Here is a tiny trained network, its code and every weight. The questions are about switching its units off for an input and a class, where a switched-off unit gives its printed mean instead of its output.

import numpy as np


def w(rows, s, z=0):
    codes = np.array(rows[::2]) - 128.0
    scale = np.full(codes.shape[1], s)
    scale[-1] = z or s
    return codes * scale


def norm(h):
    return h / np.sqrt((h * h).mean(-1, keepdims=True) + 1e-5)


def f(y):
    return y / 2 * (1 + np.tanh(0.7978845608 * (y + 0.044715 * y**3)))


def log_softmax(a):
    a = a - a.max(-1, keepdims=True)
    return a - np.log(np.exp(a).sum(-1, keepdims=True))


def net(x, mask):
    res = np.array(x, float).reshape(1, 3) / 4 @ E
    u = 0
    for l in range(3):
        y = f(norm(res) @ A[l][:, :-1].T + A[l][:, -1])
        res = res + np.where(mask[u : u + 6], y, B[l][:, -1]) @ B[l][:, :-1]
        u += 6
    return log_softmax(norm(res)[-1] @ U[:, :-1].T + U[:, -1])


A, B = {}, {}
E = w([
[57,105,102,112,127,43,179,154],'x0',
[123,211,214,119,94,98,135,186],'x1',
[2,113,22,53,157,141,95,143],'x2',
],0.0082)
A[0] = w([
[184,157,127,122,102,112,78,109,105],'0.n0',
[136,112,67,143,190,255,83,44,125],'0.n1',
[212,177,153,194,137,140,113,100,118],'0.n2',
[123,145,80,44,168,207,67,148,116],'0.n3',
[49,73,106,122,74,86,180,186,252],'0.n4',
[135,145,92,162,96,200,117,160,160],'0.n5',
],0.0073,0.0029)
B[0] = w([
[151,201,189,175,197,195,164,115,146],'0.n0',
[43,117,193,112,154,136,130,81,221],'0.n1',
[197,162,63,171,111,63,160,145,220],'0.n2',
[132,134,63,121,104,97,140,194,195],'0.n3',
[2,109,127,175,74,136,203,153,254],'0.n4',
[112,208,159,144,104,91,136,141,146],'0.n5',
],0.0094,0.0062)
A[1] = w([
[155,2,99,137,160,61,144,185,56],'1.n0',
[117,68,219,127,113,109,161,150,245],'1.n1',
[53,88,28,104,149,133,166,166,251],'1.n2',
[84,47,207,98,192,117,99,82,45],'1.n3',
[65,110,186,112,139,210,117,62,22],'1.n4',
[132,68,202,151,170,222,134,11,12],'1.n5',
],0.0082,0.0019)
B[1] = w([
[135,215,167,209,90,75,86,142,145],'1.n0',
[75,85,111,146,102,218,127,48,180],'1.n1',
[166,86,245,217,127,207,23,105,255],'1.n2',
[222,237,57,126,127,89,218,177,145],'1.n3',
[71,144,45,116,153,45,141,231,151],'1.n4',
[54,30,77,3,88,177,151,34,150],'1.n5',
],0.0071,0.0089)
A[2] = w([
[226,198,109,176,167,78,113,104,99],'2.n0',
[108,119,188,179,68,192,180,70,253],'2.n1',
[23,128,36,194,182,91,85,116,156],'2.n2',
[120,102,148,123,139,204,132,51,115],'2.n3',
[188,193,76,87,133,122,128,169,201],'2.n4',
[188,143,127,254,107,154,69,150,102],'2.n5',
],0.0082,0.003)
B[2] = w([
[215,64,189,189,180,124,239,126,188],'2.n0',
[112,113,197,71,213,192,79,112,250],'2.n1',
[142,117,255,134,147,106,182,39,197],'2.n2',
[77,218,175,96,188,96,76,192,146],'2.n3',
[148,54,188,79,107,206,122,111,148],'2.n4',
[150,127,49,14,138,155,167,179,194],'2.n5',
],0.0083,0.011)
U = w([
[138,159,85,177,106,91,76,116,24],'0',
[82,110,56,59,141,106,185,74,107],'1',
[117,112,102,183,130,63,108,187,2],'2',
[224,108,164,124,142,152,202,143,194],'3',
[106,140,98,73,30,171,79,186,74],'4',
[131,121,66,179,70,73,89,133,2],'5',
[31,107,247,114,144,173,111,110,202],'6',
[140,111,53,122,84,61,81,141,33],'7',
],0.015,0.0051)

Each question gives the input, the list of numbers given to net, and the class t.
The units are the neurons (one row each of A and B). Each row of codes is followed by its name. A weight is (code - 128) times the scale printed after its matrix; where a second scale follows, it is the last column's (A, B and U).
mask holds one flag per neuron, layer by layer. A switched-off neuron (its flag False) gives its mean, the last column of its row in B, instead of its output. The means were averaged over made-up inputs and are rounded, as every weight is.
A unit's drop is (log p(t) with every unit on - log p(t) with that unit switched off) / (log p(t) with every unit on - log p(t) with every unit switched off).
The circuit of an input: a set's keep is (log p(t) with only the set's units on - log p(t) with every unit switched off) / (log p(t) with every unit on - log p(t) with every unit switched off). Starting from the 12 units with the biggest drops (on a tie, the unit counted first), units are removed one at a time, each time the one whose removal leaves the highest keep (on an exact tie, the one counted first), for as long as the keep stays at least 0.8.
units of the circuit, in order: the units of the circuit, biggest drop first
k most important neurons: the k neurons with the biggest drops, biggest first
k most important neurons of layer l: the k neurons of layer l with the biggest drops, biggest first
drop when u is switched off: that unit's drop, to one decimal
input [-8,-4,0], class 1: units of the circuit, in order -> [0.n1; 1.n5; 1.n4; 1.n3]
input [-1,-1,-3], class 3: units of the circuit, in order -> [0.n2]
input [0,-2,-1], class 1: units of the circuit, in order -> [0.n1; 0.n4; 1.n5; 1.n3]
input [-8,-5,0], class 1: 2 most important neurons -> [0.n1; 1.n5]
input [-8,2,2], class 3: units of the circuit, in order -> [0.n4; 0.n2; 1.n2]
input [1,7,-3], class 3: 3 most important neurons -> [0.n4; 0.n1; 0.n2]
input [-4,7,5], class 4: 2 most important neurons of layer 2 -> [2.n1; 2.n2]
input [-2,-8,1], class 1: 2 most important neurons of layer 1 -> [1.n3; 1.n4]
input [0,5,-2], class 3: 2 most important neurons -> [0.n4; 0.n1]
input [-3,-7,-2], class 1: 2 most important neurons -> [1.n5; 0.n1]
input [-1,-8,0], class 1: 3 most important neurons of layer 0 -> [0.n1; 0.n4; 0.n2]
input [-8,5,3], class 3: drop when 0.n4 is switched off -> 0.5
input [-3,8,-1], class 3: drop when 0.n4 is switched off -> 0.1
